Below is a small trained network, with its code and all its weights. Each question gives an input and a target symbol and asks what happens when units are switched off, that is, made to give their printed mean instead of their output.

import numpy as np


def w(rows, s, z=0):
    codes = np.array(rows[::2]) - 128.0
    scale = np.full(codes.shape[1], s)
    scale[-1] = z or s
    return codes * scale


def norm(h):
    return h / np.sqrt((h * h).mean(-1, keepdims=True) + 1e-5)


def f(y):
    return np.maximum(y, 0)


def softmax(a):
    e = np.exp(a - a.max(-1, keepdims=True))
    return e / e.sum(-1, keepdims=True)


def log_softmax(a):
    a = a - a.max(-1, keepdims=True)
    return a - np.log(np.exp(a).sum(-1, keepdims=True))


def net(x, mask):
    ids = ['αγετφω'.index(c) for c in x.split()]
    T = len(ids)
    res = E[ids] + P[:T]
    q, k, v = (norm(res) @ M[0].T for M in (Q, K, V))
    z = softmax(np.where(np.tri(T) > 0, q @ k.T / 2**0.5, -1e9)) @ v
    res = res + np.where(mask[0], z, O[0][:, -1]) @ O[0][:, :-1]
    y = f(norm(res) @ A[0][:, :-1].T + A[0][:, -1])
    res = res + np.where(mask[1:13], y, B[0][:, -1]) @ B[0][:, :-1]
    return log_softmax(norm(res)[-1] @ U[:, :-1].T + U[:, -1])


Q, K, V, O, A, B = {}, {}, {}, {}, {}, {}
E = w([
[179,72,51,209,133,134,114],'α',
[140,117,157,81,138,134,96],'γ',
[76,145,113,145,142,111,254],'ε',
[124,138,153,52,78,188,192],'τ',
[69,92,206,155,145,115,148],'φ',
[170,118,80,143,73,146,126],'ω',
],0.022)
P = w([
[199,213,94,130,185,169,37],'0',
[218,144,180,129,101,111,78],'1',
[149,110,153,122,73,121,72],'2',
[129,102,144,140,63,117,96],'3',
[79,70,129,140,61,125,94],'4',
[84,98,114,127,61,77,99],'5',
[66,115,91,107,64,23,85],'6',
[18,74,53,90,74,10,87],'7',
[111,180,113,135,2,62,69],'8',
],0.0077)
Q[0] = w([
[114,50,195,74,52,79,64],'H1',
[48,222,91,106,84,206,251],'H1',
],0.014)
K[0] = w([
[21,74,80,171,205,36,157],'H1',
[84,249,137,60,189,248,105],'H1',
],0.012)
V[0] = w([
[44,164,213,169,2,77,93],'H1',
[110,154,139,28,71,174,237],'H1',
],0.0072)
O[0] = w([
[146,138,150,124,172,152,254,253],'H1',
[75,166,68,76,165,132,108,54],'H1',
],0.0099,0.005)
A[0] = w([
[122,125,248,202,172,65,167,106],'N1',
[112,181,127,98,206,173,128,42],'N2',
[74,130,132,115,121,102,64,161],'N3',
[167,113,150,101,195,127,60,84],'N4',
[168,98,87,97,72,125,103,168],'N5',
[94,174,62,199,77,105,144,68],'N6',
[85,182,145,101,155,44,109,25],'N7',
[188,126,35,174,211,162,112,228],'N8',
[126,126,161,172,90,89,190,251],'N9',
[69,174,211,194,182,73,174,212],'N10',
[154,55,149,133,88,113,89,204],'N11',
[65,133,185,92,70,125,116,95],'N12',
],0.013,0.0032)
B[0] = w([
[59,142,238,132,87,56,78,248],'N1',
[91,75,131,169,97,50,74,139],'N2',
[144,169,163,186,127,203,109,143],'N3',
[149,173,135,69,203,146,218,140],'N4',
[75,51,97,175,132,167,127,192],'N5',
[97,105,170,65,100,235,179,172],'N6',
[165,55,161,193,124,186,85,139],'N7',
[171,136,206,161,69,13,174,169],'N8',
[113,172,43,129,153,183,90,247],'N9',
[17,132,203,118,134,151,249,245],'N10',
[110,137,46,136,60,109,159,194],'N11',
[205,136,152,157,198,56,134,168],'N12',
],0.013)
U = w([
[179,131,108,183,57,95,147,229],'α',
[218,184,123,65,170,158,227,44],'γ',
[175,93,172,145,211,182,71,98],'ε',
[115,135,78,34,148,89,121,14],'τ',
[79,127,235,75,124,78,159,208],'φ',
[76,167,97,108,136,144,2,6],'ω',
],0.0092,0.0019)

Each question gives the input, a string of symbols that net reads in full, and the target symbol t.
The units are the heads (2 rows each of Q, K, V and O) and the neurons (one row each of A and B). Each row of codes is followed by its name. A weight is (code - 128) times the scale printed after its matrix; where a second scale follows, it is the last column's (O, A, B and U).
mask holds one flag per unit, heads first, then neurons. A switched-off unit (its flag False) gives its mean, the last column of its rows in O or B, instead of its output. The means were averaged over made-up inputs and are rounded, as every weight is.
A unit's drop is (log p(t) with every unit on - log p(t) with that unit switched off) / (log p(t) with every unit on - log p(t) with every unit switched off).
The circuit of an input: a set's keep is (log p(t) with only the set's units on - log p(t) with every unit switched off) / (log p(t) with every unit on - log p(t) with every unit switched off). Starting from the 12 units with the biggest drops (on a tie, the unit counted first), units are removed one at a time, each time the one whose removal leaves the highest keep (on an exact tie, the one counted first), for as long as the keep stays at least 0.8.
circuit, biggest first: the units of the circuit, biggest drop first
top k neurons: the k neurons with the biggest drops, biggest first
drop of u: that unit's drop, to one decimal
input ω τ τ ω γ, target γ: circuit, biggest first	(N1; N4; H1)
input ω φ α φ φ ω, target γ: circuit, biggest first	(N1)
input ω γ γ, target γ: circuit, biggest first	(N4; N1; N10)
input ω ω ω γ τ, target τ: circuit, biggest first	(H1; N1; N10)
input ε ω ε α φ τ, target ε: top 2 neurons	(N11; N10)
input ε ω τ, target ε: top 2 neurons	(N10; N1)
input ε φ ω, target α: top 2 neurons	(N10; N8)
input τ α ε ε γ τ, target ω: top 3 neurons	(N10; N1; N3)
input ω φ γ φ γ φ ω τ, target τ: top 3 neurons	(N1; N10; N8)
input φ φ φ γ τ, target γ: drop of N1	0.8
input ω ω φ γ ω, target γ: drop of H1	0.6
input φ τ γ γ α φ φ τ, target γ: drop of N11	0.1
input ε γ γ, target ε: drop of N9	0.1
